Here is a tiny trained network, its code and every weight. The questions are about switching its units off for an input and a target symbol, where a switched-off unit gives its printed mean instead of its output.

import numpy as np


def w(rows, s, z=0):
    codes = np.array(rows[::2]) - 128.0
    scale = np.full(codes.shape[1], s)
    scale[-1] = z or s
    return codes * scale


def norm(h):
    return h / np.sqrt((h * h).mean(-1, keepdims=True) + 1e-5)


def f(y):
    return y / 2 * (1 + np.tanh(0.7978845608 * (y + 0.044715 * y**3)))


def softmax(a):
    e = np.exp(a - a.max(-1, keepdims=True))
    return e / e.sum(-1, keepdims=True)


def log_softmax(a):
    a = a - a.max(-1, keepdims=True)
    return a - np.log(np.exp(a).sum(-1, keepdims=True))


def net(x, mask):
    ids = ['αγηθμξτφω'.index(c) for c in x.split()]
    T = len(ids)
    res = E[ids] + P[:T]
    u = 0
    for l in range(2):
        r = norm(res)
        for j in range(2):
            rows = slice(3 * j, 3 * j + 3)
            q, k, v = (r @ M[l][rows].T for M in (Q, K, V))
            z = softmax(np.where(np.tri(T) > 0, q @ k.T / 3**0.5, -1e9)) @ v
            o = O[l][rows]
            res = res + np.where(mask[u + j], z, o[:, -1]) @ o[:, :-1]
        u += 2
        y = f(norm(res) @ A[l][:, :-1].T + A[l][:, -1])
        res = res + np.where(mask[u : u + 4], y, B[l][:, -1]) @ B[l][:, :-1]
        u += 4
    return log_softmax(norm(res)[-1] @ U[:, :-1].T + U[:, -1])


Q, K, V, O, A, B = {}, {}, {}, {}, {}, {}
E = w([
[140,56,118,170],'α',
[116,249,164,143],'γ',
[140,173,126,91],'η',
[140,167,106,175],'θ',
[147,109,133,171],'μ',
[244,146,13,161],'ξ',
[163,132,148,81],'τ',
[169,121,104,220],'φ',
[158,101,169,102],'ω',
],0.014)
P = w([
[71,120,56,253],'0',
[194,169,122,106],'1',
[200,65,157,136],'2',
[147,82,159,93],'3',
[148,51,159,88],'4',
[144,59,168,66],'5',
[155,66,158,81],'6',
[163,20,174,70],'7',
[167,27,163,78],'8',
[162,27,164,64],'9',
[191,28,148,101],'10',
],0.0053)
Q[0] = w([
[61,194,163,112],'0.h1',
[127,1,106,145],'0.h1',
[56,127,95,120],'0.h1',
[152,168,87,108],'0.h2',
[207,98,115,126],'0.h2',
[140,90,137,115],'0.h2',
],0.012)
K[0] = w([
[102,175,234,197],'0.h1',
[192,88,68,108],'0.h1',
[117,107,175,166],'0.h1',
[72,144,194,125],'0.h2',
[82,255,171,65],'0.h2',
[162,145,115,130],'0.h2',
],0.0091)
V[0] = w([
[207,94,105,131],'0.h1',
[194,123,80,199],'0.h1',
[3,123,160,143],'0.h1',
[193,163,117,98],'0.h2',
[194,94,28,86],'0.h2',
[184,124,219,192],'0.h2',
],0.008)
O[0] = w([
[247,234,83,121,193],'0.h1',
[114,156,109,39,209],'0.h1',
[126,93,137,215,2],'0.h1',
[158,115,171,2,196],'0.h2',
[134,146,31,86,127],'0.h2',
[170,45,168,77,191],'0.h2',
],0.0064,0.0062)
A[0] = w([
[208,91,165,171,69],'0.n1',
[205,102,92,197,107],'0.n2',
[100,234,126,162,110],'0.n3',
[84,188,254,121,254],'0.n4',
],0.0066,0.0032)
B[0] = w([
[123,253,234,129,139],'0.n1',
[32,32,116,52,133],'0.n2',
[184,204,217,110,130],'0.n3',
[239,16,91,42,253],'0.n4',
],0.0048,0.0042)
Q[1] = w([
[159,138,70,115],'1.h1',
[81,154,119,178],'1.h1',
[249,106,96,122],'1.h1',
[154,97,140,27],'1.h2',
[57,255,112,177],'1.h2',
[50,97,192,200],'1.h2',
],0.0092)
K[1] = w([
[89,2,167,125],'1.h1',
[210,125,92,120],'1.h1',
[44,247,209,243],'1.h1',
[192,175,62,196],'1.h2',
[185,101,175,72],'1.h2',
[191,117,154,110],'1.h2',
],0.0084)
V[1] = w([
[169,198,211,36],'1.h1',
[2,236,29,136],'1.h1',
[234,104,107,53],'1.h1',
[150,124,255,91],'1.h2',
[119,253,211,125],'1.h2',
[195,108,8,114],'1.h2',
],0.0084)
O[1] = w([
[137,37,105,137,176],'1.h1',
[28,96,75,64,107],'1.h1',
[78,108,47,254,174],'1.h1',
[185,70,135,32,34],'1.h2',
[121,44,147,107,141],'1.h2',
[147,121,65,195,255],'1.h2',
],0.0081,0.0039)
A[1] = w([
[187,187,163,237,106],'1.n1',
[124,236,87,166,5],'1.n2',
[136,115,168,1,165],'1.n3',
[62,218,251,90,118],'1.n4',
],0.0082,0.0017)
B[1] = w([
[72,72,254,181,197],'1.n1',
[200,133,144,145,186],'1.n2',
[100,108,105,212,253],'1.n3',
[93,58,187,106,181],'1.n4',
],0.0097,0.0048)
U = w([
[146,41,217,182,254],'α',
[30,161,117,70,127],'γ',
[112,221,206,90,108],'η',
[111,88,50,76,76],'θ',
[103,156,51,229,80],'μ',
[103,223,140,167,122],'ξ',
[216,164,2,130,170],'τ',
[89,236,103,226,96],'φ',
[245,84,183,42,13],'ω',
],0.0068,0.0047)

Each question gives the input, a string of symbols that net reads in full, and the target symbol t.
The units are the heads (3 rows each of Q, K, V and O) and the neurons (one row each of A and B). Each row of codes is followed by its name. A weight is (code - 128) times the scale printed after its matrix; where a second scale follows, it is the last column's (O, A, B and U).
mask holds one flag per unit, layer by layer, with each layer's heads first. A switched-off unit (its flag False) gives its mean, the last column of its rows in O or B, instead of its output. The means were averaged over made-up inputs and are rounded, as every weight is.
A unit's drop is (log p(t) with every unit on - log p(t) with that unit switched off) / (log p(t) with every unit on - log p(t) with every unit switched off).
most important unit: the unit with the biggest drop
k most important neurons of layer l: the k neurons of layer l with the biggest drops, biggest first
which heads matter: for each layer, one digit per head in row order, 1 if its drop is at least 0.15 and else 0, layers parted by /
drop of u: that unit's drop, to one decimal
input θ γ φ η η μ θ γ μ ξ μ, target γ: which heads matter -> 11 / 11
input θ ξ μ γ η ξ θ, target γ: which heads matter -> 11 / 10
input γ η α θ η γ, target ω: most important unit -> 0.n4
input φ τ α μ η θ α, target φ: which heads matter -> 00 / 01
input θ τ η η μ, target γ: which heads matter -> 10 / 10
input μ α μ η μ μ, target η: which heads matter -> 01 / 10
input θ μ ξ γ φ, target γ: which heads matter -> 11 / 10
input μ τ α φ ξ μ γ θ ω η, target η: which heads matter -> 01 / 11
input μ τ γ α, target η: 2 most important neurons of layer 0 -> [0.n4 0.n2]
input τ θ μ μ α ξ φ μ, target τ: which heads matter -> 10 / 00
input γ γ ξ γ η, target α: which heads matter -> 10 / 00
input γ α α, target ω: which heads matter -> 11 / 11
input φ α ξ μ τ η τ, target τ: 2 most important neurons of layer 1 -> [1.n2 1.n3]
input τ ω θ φ γ μ θ γ, target α: most important unit -> 1.h1
input γ γ τ η μ γ, target ω: drop of 1.n1 -> 0.1
input φ τ τ φ μ ξ α η φ τ, target τ: drop of 0.h1 -> 0.2
input μ μ θ θ, target η: drop of 0.n4 -> 0.3
input ξ τ η ω, target τ: drop of 1.n4 -> 0.0
